Below is a small trained network, with its code and all its weights. Each question gives an input and a class and asks what happens when units are switched off, that is, made to give their printed mean instead of their output.

import numpy as np


def w(rows, s, z=0):
    codes = np.array(rows[::2]) - 128.0
    scale = np.full(codes.shape[1], s)
    scale[-1] = z or s
    return codes * scale


def f(y):
    return y / 2 * (1 + np.tanh(0.7978845608 * (y + 0.044715 * y**3)))


def log_softmax(a):
    a = a - a.max(-1, keepdims=True)
    return a - np.log(np.exp(a).sum(-1, keepdims=True))


def net(x, mask):
    res = np.array(x, float).reshape(1, 4) / 4 @ E
    y = f(res @ A[0][:, :-1].T + A[0][:, -1])
    res = res + np.where(mask, y, B[0][:, -1]) @ B[0][:, :-1]
    return log_softmax(res[-1] @ U[:, :-1].T + U[:, -1])


A, B = {}, {}
E = w([
[82,129,114],'x0',
[162,192,7],'x1',
[116,68,116],'x2',
[165,82,134],'x3',
],0.013)
A[0] = w([
[76,178,71,112],'n1',
[155,141,119,94],'n2',
[187,128,108,112],'n3',
[146,107,158,147],'n4',
[146,159,170,126],'n5',
[121,127,133,164],'n6',
[138,153,2,154],'n7',
[141,116,124,129],'n8',
[123,136,138,161],'n9',
[73,136,84,129],'n10',
[106,126,134,201],'n11',
[58,81,120,158],'n12',
[152,125,148,39],'n13',
[206,127,93,126],'n14',
[108,175,121,147],'n15',
[46,143,152,106],'n16',
[103,101,147,172],'n17',
[131,112,114,164],'n18',
[42,134,142,123],'n19',
[123,131,60,206],'n20',
[198,130,192,97],'n21',
[156,107,229,253],'n22',
[102,156,176,182],'n23',
[212,84,82,62],'n24',
],0.014,0.0054)
B[0] = w([
[136,60,96,187],'n1',
[156,120,115,136],'n2',
[177,127,87,155],'n3',
[100,100,117,159],'n4',
[121,134,150,152],'n5',
[116,147,146,138],'n6',
[212,67,236,249],'n7',
[135,125,129,130],'n8',
[118,149,144,139],'n9',
[133,50,114,155],'n10',
[93,157,139,153],'n11',
[107,175,136,170],'n12',
[138,96,75,124],'n13',
[196,141,72,178],'n14',
[127,109,161,162],'n15',
[89,137,10,166],'n16',
[88,147,121,167],'n17',
[139,146,172,138],'n18',
[96,157,2,166],'n19',
[182,111,200,194],'n20',
[130,57,97,171],'n21',
[7,59,133,255],'n22',
[67,170,130,179],'n23',
[175,131,63,164],'n24',
],0.021,0.013)
U = w([
[112,98,142,252],'0',
[151,17,146,32],'1',
[217,103,141,222],'2',
[246,138,79,33],'3',
[125,142,96,72],'4',
],0.011,0.0042)

Each question gives the input, the list of numbers given to net, and the class t.
The units are the neurons (one row each of A and B). Each row of codes is followed by its name. A weight is (code - 128) times the scale printed after its matrix; where a second scale follows, it is the last column's (A, B and U).
mask holds one flag per neuron, in row order. A switched-off neuron (its flag False) gives its mean, the last column of its row in B, instead of its output. The means were averaged over made-up inputs and are rounded, as every weight is.
A unit's drop is (log p(t) with every unit on - log p(t) with that unit switched off) / (log p(t) with every unit on - log p(t) with every unit switched off).
The circuit of an input: a set's keep is (log p(t) with only the set's units on - log p(t) with every unit switched off) / (log p(t) with every unit on - log p(t) with every unit switched off). Starting from the 12 units with the biggest drops (on a tie, the unit counted first), units are removed one at a time, each time the one whose removal leaves the highest keep (on an exact tie, the one counted first), for as long as the keep stays at least 0.8.
units of the circuit, in order: the units of the circuit, biggest drop first
k most important neurons: the k neurons with the biggest drops, biggest first
drop when u is switched off: that unit's drop, to one decimal
input [-4,8,-3,4], class 3: 3 most important neurons => n14, n24, n22
input [2,-8,-1,-3], class 4: units of the circuit, in order => n19, n7
input [-2,7,4,0], class 2: most important neuron => n7
input [4,-5,-3,8], class 0: units of the circuit, in order => n7, n1
input [-8,1,-7,5], class 3: units of the circuit, in order => n14, n7
input [-6,8,-4,-2], class 2: 2 most important neurons => n7, n20
input [6,-2,4,0], class 4: units of the circuit, in order => n7, n19
input [-5,8,-1,3], class 3: 3 most important neurons => n14, n24, n22
input [-5,8,7,-6], class 2: units of the circuit, in order => n22, n7
input [1,-3,-3,-6], class 4: units of the circuit, in order => n7, n19
input [2,6,-8,-7], class 1: 3 most important neurons => n1, n10, n15
input [-2,6,0,1], class 3: 3 most important neurons => n22, n14, n24
input [-3,-7,-7,0], class 0: 2 most important neurons => n7, n23
input [-2,5,4,2], class 3: units of the circuit, in order => n22
input [-2,7,-7,8], class 3: 2 most important neurons => n14, n24
input [-4,6,6,4], class 3: 3 most important neurons => n24, n14, n22
input [-6,-8,0,-3], class 0: 2 most important neurons => n7, n23
input [5,-1,-4,-1], class 4: 2 most important neurons => n7, n22
input [0,3,-2,-5], class 2: 3 most important neurons => n22, n21, n4
input [4,-1,-3,1], class 0: most important neuron => n14
input [-4,7,4,-1], class 2: 2 most important neurons => n7, n20
input [-4,1,-6,-8], class 2: drop when n21 is switched off => 0.1
input [-4,-6,-4,-5], class 0: drop when n16 is switched off => 0.0
input [5,-6,-7,-4], class 4: drop when n7 is switched off => 0.1
input [2,-4,5,0], class 4: drop when n7 is switched off => 0.3
